Below are the code and all the weights of a small trained network. Each question names an input and a class and asks about switching units off, where a switched-off unit gives its printed mean instead of its output.

import numpy as np


def w(rows, s, z=0):
    codes = np.array(rows[::2]) - 128.0
    scale = np.full(codes.shape[1], s)
    scale[-1] = z or s
    return codes * scale


def f(y):
    return y / 2 * (1 + np.tanh(0.7978845608 * (y + 0.044715 * y**3)))


def log_softmax(a):
    a = a - a.max(-1, keepdims=True)
    return a - np.log(np.exp(a).sum(-1, keepdims=True))


def net(x, mask):
    res = np.array(x, float).reshape(1, 7) / 4 @ E
    y = f(res @ A[0][:, :-1].T + A[0][:, -1])
    res = res + np.where(mask, y, B[0][:, -1]) @ B[0][:, :-1]
    return log_softmax(res[-1] @ U[:, :-1].T + U[:, -1])


A, B = {}, {}
E = w([
[112,119,208,119],'x0',
[143,215,90,173],'x1',
[110,96,245,100],'x2',
[2,149,45,74],'x3',
[206,129,104,74],'x4',
[105,114,59,129],'x5',
[187,100,161,109],'x6',
],0.0082)
A[0] = w([
[35,142,114,109,106],'N1',
[53,158,98,187,254],'N2',
[157,74,254,185,187],'N3',
[23,121,217,194,130],'N4',
[150,145,118,223,218],'N5',
[236,182,183,22,204],'N6',
[83,34,152,15,143],'N7',
],0.0082,0.008)
B[0] = w([
[110,61,125,118,179],'N1',
[87,219,108,25,254],'N2',
[179,206,108,147,246],'N3',
[195,158,174,34,203],'N4',
[108,157,41,141,199],'N5',
[146,104,30,208,222],'N6',
[2,156,171,161,207],'N7',
],0.0097,0.0094)
U = w([
[119,30,218,119,3],'0',
[251,72,60,235,173],'1',
[2,115,188,105,159],'2',
[117,102,221,13,26],'3',
[193,227,249,61,95],'4',
[30,226,18,28,205],'5',
],0.0073,0.0048)

Each question gives the input, the list of numbers given to net, and the class t.
The units are the neurons (one row each of A and B). Each row of codes is followed by its name. A weight is (code - 128) times the scale printed after its matrix; where a second scale follows, it is the last column's (A, B and U).
mask holds one flag per neuron, in row order. A switched-off neuron (its flag False) gives its mean, the last column of its row in B, instead of its output. The means were averaged over made-up inputs and are rounded, as every weight is.
A unit's drop is (log p(t) with every unit on - log p(t) with that unit switched off) / (log p(t) with every unit on - log p(t) with every unit switched off).
The circuit of an input: a set's keep is (log p(t) with only the set's units on - log p(t) with every unit switched off) / (log p(t) with every unit on - log p(t) with every unit switched off). Starting from all 7 units, units are removed one at a time, each time the one whose removal leaves the highest keep (on an exact tie, the one counted first), for as long as the keep stays at least 0.8.
circuit, biggest first: the units of the circuit, biggest drop first
unit that matters most: the unit with the biggest drop
top k neurons: the k neurons with the biggest drops, biggest first
drop of u: that unit's drop, to one decimal
input [-7,-5,-2,-4,-8,-4,-1], class 4: unit that matters most => N6
input [-4,-7,-4,-5,-7,-6,-8], class 4: top 2 neurons => [N6; N4]
input [6,3,4,-3,-4,-5,7], class 1: top 2 neurons => [N6; N2]
input [2,-5,3,3,0,-1,4], class 2: top 3 neurons => [N7; N2; N5]
input [1,6,6,-3,6,-1,-8], class 1: top 2 neurons => [N2; N6]
input [5,-8,1,0,-2,-7,-8], class 4: top 2 neurons => [N4; N3]
input [0,-4,5,2,7,-3,0], class 2: circuit, biggest first => [N7; N2]
input [8,0,2,8,-1,-1,8], class 2: circuit, biggest first => [N7; N5]
input [1,-2,-3,1,-7,-4,1], class 4: top 2 neurons => [N6; N4]
input [4,0,-2,-4,6,5,-7], class 1: circuit, biggest first => [N2; N7]
input [-4,-2,6,2,-7,-5,-7], class 4: top 3 neurons => [N4; N6; N5]
input [8,6,3,0,6,-8,-3], class 1: circuit, biggest first => [N6; N2]
input [4,-2,-1,2,5,-8,1], class 1: circuit, biggest first => [N2; N6]
input [3,5,6,7,-7,-2,6], class 4: circuit, biggest first => [N4]
input [-1,-2,6,-3,-3,1,-4], class 4: top 2 neurons => [N4; N3]
input [3,-5,6,-1,6,3,-1], class 2: top 2 neurons => [N7; N2]
input [3,4,3,-6,5,3,4], class 1: drop of N1 => 0.0
input [2,-4,3,-3,5,-4,8], class 1: drop of N6 => 0.5
input [-4,-8,2,-8,8,-8,1], class 1: drop of N6 => 0.3
input [6,-5,-7,4,6,-1,5], class 1: drop of N2 => 0.9
input [6,-1,4,6,-6,-3,6], class 3: unit that matters most => N4
